Here is a tiny trained network, its code and every weight. The questions are about switching its units off for an input and a class, where a switched-off unit gives its printed mean instead of its output.

import numpy as np


def w(rows, s, z=0):
    codes = np.array(rows[::2]) - 128.0
    scale = np.full(codes.shape[1], s)
    scale[-1] = z or s
    return codes * scale


def f(y):
    return np.maximum(y, 0)


def log_softmax(a):
    a = a - a.max(-1, keepdims=True)
    return a - np.log(np.exp(a).sum(-1, keepdims=True))


def net(x, mask):
    res = np.array(x, float).reshape(1, 2) / 4 @ E
    y = f(res @ A[0][:, :-1].T + A[0][:, -1])
    res = res + np.where(mask, y, B[0][:, -1]) @ B[0][:, :-1]
    return log_softmax(res[-1] @ U[:, :-1].T + U[:, -1])


A, B = {}, {}
E = w([
[87,204,129,246,32,254],'x0',
[13,73,41,164,211,240],'x1',
],0.0086)
A[0] = w([
[104,93,111,94,169,211,88],'n1',
[92,27,29,93,190,212,70],'n2',
[78,150,119,172,2,171,64],'n3',
[157,131,201,61,32,73,68],'n4',
[52,71,119,157,185,141,146],'n5',
[155,125,106,107,192,81,251],'n6',
[239,255,178,126,137,80,97],'n7',
[77,74,155,107,112,179,253],'n8',
[108,107,181,117,73,105,192],'n9',
[157,10,80,42,201,66,86],'n10',
[101,50,39,150,186,179,90],'n11',
[85,66,190,64,186,49,89],'n12',
[64,189,122,251,33,108,98],'n13',
[52,47,83,173,209,171,119],'n14',
[171,250,205,99,74,32,116],'n15',
],0.008,0.011)
B[0] = w([
[162,130,147,85,149,150,172],'n1',
[207,154,182,28,109,137,215],'n2',
[95,47,219,136,75,255,181],'n3',
[188,155,170,71,93,119,180],'n4',
[161,187,136,74,151,110,208],'n5',
[57,175,63,194,183,146,242],'n6',
[132,183,163,40,146,145,196],'n7',
[84,186,48,119,220,129,252],'n8',
[109,177,88,125,226,109,186],'n9',
[44,74,251,186,49,246,211],'n10',
[204,133,178,68,140,117,204],'n11',
[45,80,216,131,64,222,183],'n12',
[52,83,168,137,92,211,201],'n13',
[192,159,133,78,120,107,232],'n14',
[166,170,137,76,174,134,220],'n15',
],0.0086,0.012)
U = w([
[78,102,161,139,133,196,98],'0',
[250,158,134,50,166,112,73],'1',
[84,165,43,159,209,87,246],'2',
[154,88,115,162,129,106,99],'3',
[148,63,96,150,138,67,95],'4',
],0.014,0.012)

Each question gives the input, the list of numbers given to net, and the class t.
The units are the neurons (one row each of A and B). Each row of codes is followed by its name. A weight is (code - 128) times the scale printed after its matrix; where a second scale follows, it is the last column's (A, B and U).
mask holds one flag per neuron, in row order. A switched-off neuron (its flag False) gives its mean, the last column of its row in B, instead of its output. The means were averaged over made-up inputs and are rounded, as every weight is.
A unit's drop is (log p(t) with every unit on - log p(t) with that unit switched off) / (log p(t) with every unit on - log p(t) with every unit switched off).
The circuit of an input: a set's keep is (log p(t) with only the set's units on - log p(t) with every unit switched off) / (log p(t) with every unit on - log p(t) with every unit switched off). Starting from the 12 units with the biggest drops (on a tie, the unit counted first), units are removed one at a time, each time the one whose removal leaves the highest keep (on an exact tie, the one counted first), for as long as the keep stays at least 0.8.
circuit, biggest first: the units of the circuit, biggest drop first
k most important neurons: the k neurons with the biggest drops, biggest first
drop when u is switched off: that unit's drop, to one decimal
input [-3,5], class 1: circuit, biggest first -> [n2]
input [7,-7], class 0: 2 most important neurons -> [n13, n3]
input [-8,6], class 0: 2 most important neurons -> [n10, n12]
input [-4,5], class 1: 4 most important neurons -> [n2, n14, n13, n11]
input [3,1], class 2: 2 most important neurons -> [n10, n12]
input [6,-6], class 0: 3 most important neurons -> [n13, n3, n14]
input [3,3], class 2: 3 most important neurons -> [n10, n12, n8]
input [6,7], class 1: 2 most important neurons -> [n14, n10]
input [-3,0], class 2: 2 most important neurons -> [n3, n13]
input [0,-3], class 2: drop when n2 is switched off -> 0.3
input [-5,-1], class 0: drop when n10 is switched off -> 0.3
input [3,-2], class 2: drop when n12 is switched off -> 0.2
input [-4,2], class 0: drop when n10 is switched off -> 1.4
input [-5,3], class 0: circuit, biggest first -> [n10]
